[ -8  -2  11   4 -12   6   4  -3  -8  12  -3   5   7   9   0   0   0  -5
 -10  -4   2  11   4  -4   1   4   9  -1   5  14   3  -7   0   0   5  -3
   2  -6  -3  -4   7   8  -2   1   5  -9   3  39   9   6  -1   7   7   2
   8   0   7  -2  -3]	H & R
[  0  -2  -2  -2  -6  -4   2  13   3   0   3   1  -2   5   0 -10   1   0
 -12  -1  -3  11   5  -4   4  -9   5  -7  -5   6   6   3   1  -2  15   4
   0  -7  -1   7   2  11  -7  -2   3  -9  -5  20  -4  -2  -3   0  12   2
   8  -9   6   2   8]	G & R
[ -7  -1   1   5 -11  13  -2   3   0  12  -2   6   6  12   2   4   3  -6
 -10   4   6  10   4  -5   2  -3   5   3   2  16   7  -5   1   0  -1  -3
   2  -6   0  -6 -10   8  -2   0   4  -9   1  39   9   3  -3  11   6  -2
   7   5  -6   0  -1]	H & R
[ -4  -3   5   5  -9   7  11  -2   3  10  -3   7   1   6  -4   4  -3 -11
  -6   4   2   4   2  -1   8  -1  10   2   4   8   0  -6   4   1   7  -2
   3  -6   1   3   6   1  -4   1   1 -19   1  39   9   7  -5  13   5  -3
  14   3   5  -1  -1]	H & R
[ -2  -2  -1   3  -1  -6  14   3   2   8   1   4   1  11  -2  -6   0 -10
 -11  13   2   3   1   0   4  -4   9  -5  -3   2   2  -3   1   1  15   0
   5 -10  -2   4   4   5  -4  -4   4 -14  -3  39   3   2  -3   7  14   0
  21 -13   6   0   0]	G & R
[  2  -6   6   0  -3  -1  14   7  11   3   2   1  -3   5  -3  -4  -3  -8
  -9   2   0  -1   5  -6   5  -6   6  -5  -3   0  -7   3   3   1   8   2
   8 -10  -2   7   5   4  -1  -3   2 -12  -6  37  -5   0  -2   8  12   9
  31 -14   1   0  -1]	G & R
[-5 -3 -2  7  2 -7  7 -4 -4 20  4 13  4  9  3 -5 -5 -2 -2 -7 10  6  0 -6
  2 15 13 -5 -5  0 -1  3 -3  1 14  2  4 -3  4  0  5 -2  7 -4  1 -7  2  3
 -5 -2 -8  4 13  1  7 -6  9 -2 -1]	G & T
[ -6   0  -4   9  -8   4 -16 -10  -6  14  -1  13   4   3   3  -4   0   1
  -7  -2   5  16  10  -8   0  11  12  -1   9  11   6   0  -3   0   6   1
  -1  -3  -2  -7   2   3   1  -1  -3   2   2  12   5   4  -7  -5   3  -4
 -15   6   5   1 -11]	H & T
[ -3  -2   1   5  -6  -6  11   6  -1   6   8   7   4  13   0  -8   0  -4
  -9  -2   2   6   3  -8   4   3  13  -6 -13   3  -4  -1  -2   0  13   7
   9  -9   3   4   6   5  12  -3   4 -14  -4  35  -1  -1  -6   7  19   1
  20 -14  11   4  -1]	G & R
[  0  -2  -2   5   2   1 -23   7   4   7   6   9   0  -1   6 -10   2   2
  -1  -4   6   7   6  -2  -1   7   3  -2  -3   4   2   1  -3  -2  15   7
  -4   1   1   7   7   4   7  -4  -2   3   5 -24  -7  -7  -9  -7  20   4
  -3  -7   4   3  -1]	G & T
[  2  -5  -3   2   7 -10  -7  11   3   0   3  13   0   2   1 -10  -5   0
   6  -7   6  10   1  -2   3  14   9  -6  -6  -5  -2   1  -4  -3  21  13
  -3  -3   2  10  12   2  10  -7  -3   5   1 -27  -9  -7  -7  -8  15  -1
   4 -11  11   0   0]	G & T
[ -7   2  -1  -2 -12   9 -14  21   8   0  -3   6   2   9   2  -4  -5   2
 -13   3  -1  16   3  -3   2 -10  -4  -2  -5  15   8  -1   2   0  13   7
  -9  -3   3 -10  -5  13  -3  -4   0  -6  -1   9  11   2 -10  -2  14   2
   6   0  -9   7  -2]	G & R
[  5   9 -10   6   1  -9 -10  -6  -1   5   7  -1   6   8  10 -10  12   2
 -12   4   3   0 -12  -3   0  -7   2  -2  -5  -4   7   0  -2  -2  16   3
   1   2   7  -8  -6   5  -4  -3   9   0   4 -39   7   1  -2   1  15   0
  10  -5 -10   5   0]	G & M
[ -5  -3  -3   7 -13   0   1   2  -7  10  -3   5   9   9  -3  -1   4  -6
 -13   1   2  13   4  -3   1   1   4  -6   3  12   7  -3  -1   1   8  -2
   5  -4  -1   0   1   6  -4   3   5 -10   0  39  11   8  -1   6   6   2
  -4   2   1   4  -2]	H & R
[ -2  -1  -4   5  -3   0 -27   6   4   3   2  11   2   4  10 -13   5   3
  -7  -5   5  12   4  -1  -1   7   4  -5  -1   7   8  -3  -2  -1  13   6
  -5  -2   1  -6   1   5   8  -1  -2   4   2 -25  -1  -1 -11 -13  17   0
  -7  -6  -1   6  11]	G & T
[ -5  -7  -1  11   3 -15   5 -12  -1  20   6  16   4  13  -5 -12  -1  -4
  -9  -7  11   3   2  -8   1  17  22  -6  -8   0   2  -6  -3  -1  16   2
   8  -7   3   4   7  -1   8  -7   2  -9   0   3  -4   2 -11  17  21  -1
   7 -10   5   1  -2]	G & T
[ -6  -4   7   6  -4  -2  15  -6  -2  16  -3   8   3  13  -4  -1   1  -7
  -9   2   2   7   9  -8   6   2  15  -1   3  10  -1  -2   3  -1  11   1
  10  -9   1   2   6   6  -4   1   3 -14  -3  39   6   9   0  13   8  -4
  20  -4   4  -2  -3]	H & R
[  0   7 -12  11   0  -6 -17   0  -5  11   5   3  11   7   9  -4  11   0
  -4   4   5   4 -10  -6  -6  -4   1   3 -11  -6   9  -2  -2   1  15   2
   1   1   7  -6  -5   1  -6  -3   7   2   5 -39  13  -3  -5  -2  17  -2
   8  -2  -8   8   1]	G & M
[  0   6 -11   1  -5   3  -2  10  -9   8   4   0   9   9   8 -13  15   2
 -17   1   4   6  -4  -8   1  -9   2  -6  -9   2  10   3   0  -3  16  14
   2  -5   2   4   0  10   1   0   9  -9  -1   2   1  -3   1   4  17   1
  16 -11   2   5  -1]	G & C
[ -1  -3  -2   2  -6   6  -3  14   6   3   3   4   3   9  -2  -3   2  -5
 -11   1   1   9   1  -4   3  -7  -1  -2  -6   7   5  -3   1  -1   8   2
  -3  -4  -1   2  -2   9  -1  -1   6 -10  -4  25   5   1  -6   7  14   3
  15  -2  -9   6  -2]	G & R
[ -4   8  -5  -4 -14  10 -22  27  10 -13   0  -3  -4   6   5 -15   9   6
 -18   1  -3  14   6   0  -5 -20 -17  -9  -9  11  13   0   0  -3   8   7
  -7   0   3  -7  -9  18  -3  -2   3   3  -2  -9   7  -1  -6 -10  15   3
  -7   1 -17   8  -4]	G & R
